Here is a tiny trained network, its code and every weight. The questions are about switching its units off for an input and a class, where a switched-off unit gives its printed mean instead of its output.

import numpy as np


def w(rows, s, z=0):
    codes = np.array(rows[::2]) - 128.0
    scale = np.full(codes.shape[1], s)
    scale[-1] = z or s
    return codes * scale


def norm(h):
    return h / np.sqrt((h * h).mean(-1, keepdims=True) + 1e-5)


def f(y):
    return np.maximum(y, 0)


def log_softmax(a):
    a = a - a.max(-1, keepdims=True)
    return a - np.log(np.exp(a).sum(-1, keepdims=True))


def net(x, mask):
    res = np.array(x, float).reshape(1, 2) / 4 @ E
    u = 0
    for l in range(2):
        y = f(norm(res) @ A[l][:, :-1].T + A[l][:, -1])
        res = res + np.where(mask[u : u + 11], y, B[l][:, -1]) @ B[l][:, :-1]
        u += 11
    return log_softmax(norm(res)[-1] @ U[:, :-1].T + U[:, -1])


A, B = {}, {}
E = w([
[186,54,183,222,134,191,37,135,82],'x0',
[2,151,158,90,65,196,116,121,106],'x1',
],0.011)
A[0] = w([
[147,140,139,144,121,153,2,63,62,182],'L0N0',
[178,91,31,185,191,147,111,191,163,108],'L0N1',
[146,187,87,183,226,156,115,42,89,80],'L0N2',
[157,104,144,97,106,124,206,75,210,44],'L0N3',
[177,73,138,121,151,119,85,83,61,165],'L0N4',
[167,114,74,57,126,82,149,158,200,178],'L0N5',
[159,122,135,111,78,139,137,148,138,78],'L0N6',
[170,226,126,89,94,97,149,114,67,6],'L0N7',
[164,132,144,156,155,21,159,68,119,86],'L0N8',
[149,190,37,80,205,63,66,230,179,128],'L0N9',
[99,186,84,108,97,162,165,111,138,199],'L0N10',
],0.0059,0.0025)
B[0] = w([
[159,116,60,147,68,112,180,202,141,251],'L0N0',
[85,202,176,76,104,132,51,84,201,225],'L0N1',
[143,155,96,92,105,92,121,181,166,164],'L0N2',
[47,141,125,123,100,211,200,76,89,182],'L0N3',
[84,164,110,180,105,146,204,100,70,221],'L0N4',
[128,148,102,224,155,117,106,102,32,254],'L0N5',
[148,49,116,113,46,106,190,85,175,128],'L0N6',
[71,145,123,158,114,138,206,85,153,167],'L0N7',
[134,84,166,171,103,180,130,142,141,210],'L0N8',
[139,93,177,69,49,125,100,148,157,244],'L0N9',
[232,105,125,254,88,147,47,168,173,242],'L0N10',
],0.0058,0.0051)
A[1] = w([
[89,101,134,84,108,102,165,173,20,130],'L1N0',
[255,116,201,72,240,38,211,59,168,25],'L1N1',
[169,59,229,169,212,163,23,136,90,117],'L1N2',
[208,124,98,116,205,59,82,206,163,104],'L1N3',
[127,113,150,89,132,104,115,129,99,73],'L1N4',
[53,134,124,61,113,127,83,166,68,249],'L1N5',
[141,162,164,189,63,225,150,129,168,71],'L1N6',
[149,184,13,64,177,86,215,58,169,85],'L1N7',
[50,97,171,61,159,175,106,125,115,69],'L1N8',
[43,134,80,73,166,47,245,140,140,140],'L1N9',
[84,163,98,51,88,177,188,96,102,109],'L1N10',
],0.0076,0.0019)
B[1] = w([
[140,193,130,101,162,83,111,86,177,152],'L1N0',
[91,142,175,74,81,172,54,140,182,193],'L1N1',
[94,112,92,118,162,138,210,159,64,211],'L1N2',
[73,161,173,65,67,141,76,111,165,181],'L1N3',
[117,136,143,143,141,151,110,110,137,128],'L1N4',
[177,112,143,130,152,119,127,166,126,185],'L1N5',
[112,137,120,107,161,86,143,77,147,254],'L1N6',
[134,119,124,171,149,155,151,148,62,216],'L1N7',
[248,151,166,65,97,89,66,143,224,155],'L1N8',
[149,58,102,174,191,109,164,119,84,210],'L1N9',
[150,105,160,147,107,171,83,136,111,199],'L1N10',
],0.011,0.0084)
U = w([
[135,75,123,184,155,176,209,161,6,171],'0',
[143,132,236,60,81,178,47,161,190,157],'1',
[103,178,107,136,145,51,155,22,177,112],'2',
[157,145,55,80,172,121,112,170,144,2],'3',
],0.013,0.006)

Each question gives the input, the list of numbers given to net, and the class t.
The units are the neurons (one row each of A and B). Each row of codes is followed by its name. A weight is (code - 128) times the scale printed after its matrix; where a second scale follows, it is the last column's (A, B and U).
mask holds one flag per neuron, layer by layer. A switched-off neuron (its flag False) gives its mean, the last column of its row in B, instead of its output. The means were averaged over made-up inputs and are rounded, as every weight is.
A unit's drop is (log p(t) with every unit on - log p(t) with that unit switched off) / (log p(t) with every unit on - log p(t) with every unit switched off).
The circuit of an input: a set's keep is (log p(t) with only the set's units on - log p(t) with every unit switched off) / (log p(t) with every unit on - log p(t) with every unit switched off). Starting from the 12 units with the biggest drops (on a tie, the unit counted first), units are removed one at a time, each time the one whose removal leaves the highest keep (on an exact tie, the one counted first), for as long as the keep stays at least 0.8.
units of the circuit, in order: the units of the circuit, biggest drop first
unit that matters most: the unit with the biggest drop
top k neurons: the k neurons with the biggest drops, biggest first
top k neurons in layer l: the k neurons of layer l with the biggest drops, biggest first
drop when u is switched off: that unit's drop, to one decimal
input [5,-8], class 1: unit that matters most : L1N3
input [-4,-4], class 0: top 2 neurons in layer 0 : L0N3; L0N5
input [-2,-3], class 2: top 4 neurons in layer 0 : L0N8; L0N5; L0N3; L0N9
input [-5,-5], class 0: top 2 neurons : L1N7; L0N3
input [2,3], class 2: top 2 neurons in layer 1 : L1N6; L1N1
input [4,-5], class 1: top 2 neurons : L1N3; L0N5
input [-8,-7], class 0: top 2 neurons : L1N7; L1N9
input [3,3], class 2: top 4 neurons : L1N0; L0N10; L1N7; L1N6
input [-1,-3], class 2: top 2 neurons : L0N8; L0N5
input [1,0], class 2: top 2 neurons : L1N7; L1N2
input [-7,-6], class 0: top 3 neurons : L1N7; L1N9; L0N3
input [0,3], class 2: top 3 neurons in layer 0 : L0N10; L0N9; L0N1
input [0,-2], class 2: drop when L0N1 is switched off : 0.2
input [-4,-6], class 1: units of the circuit, in order : L1N1
input [-1,-2], class 2: drop when L0N5 is switched off : 0.3
input [-8,-2], class 0: drop when L1N2 is switched off : 0.0
input [0,0], class 2: drop when L0N5 is switched off : 0.6
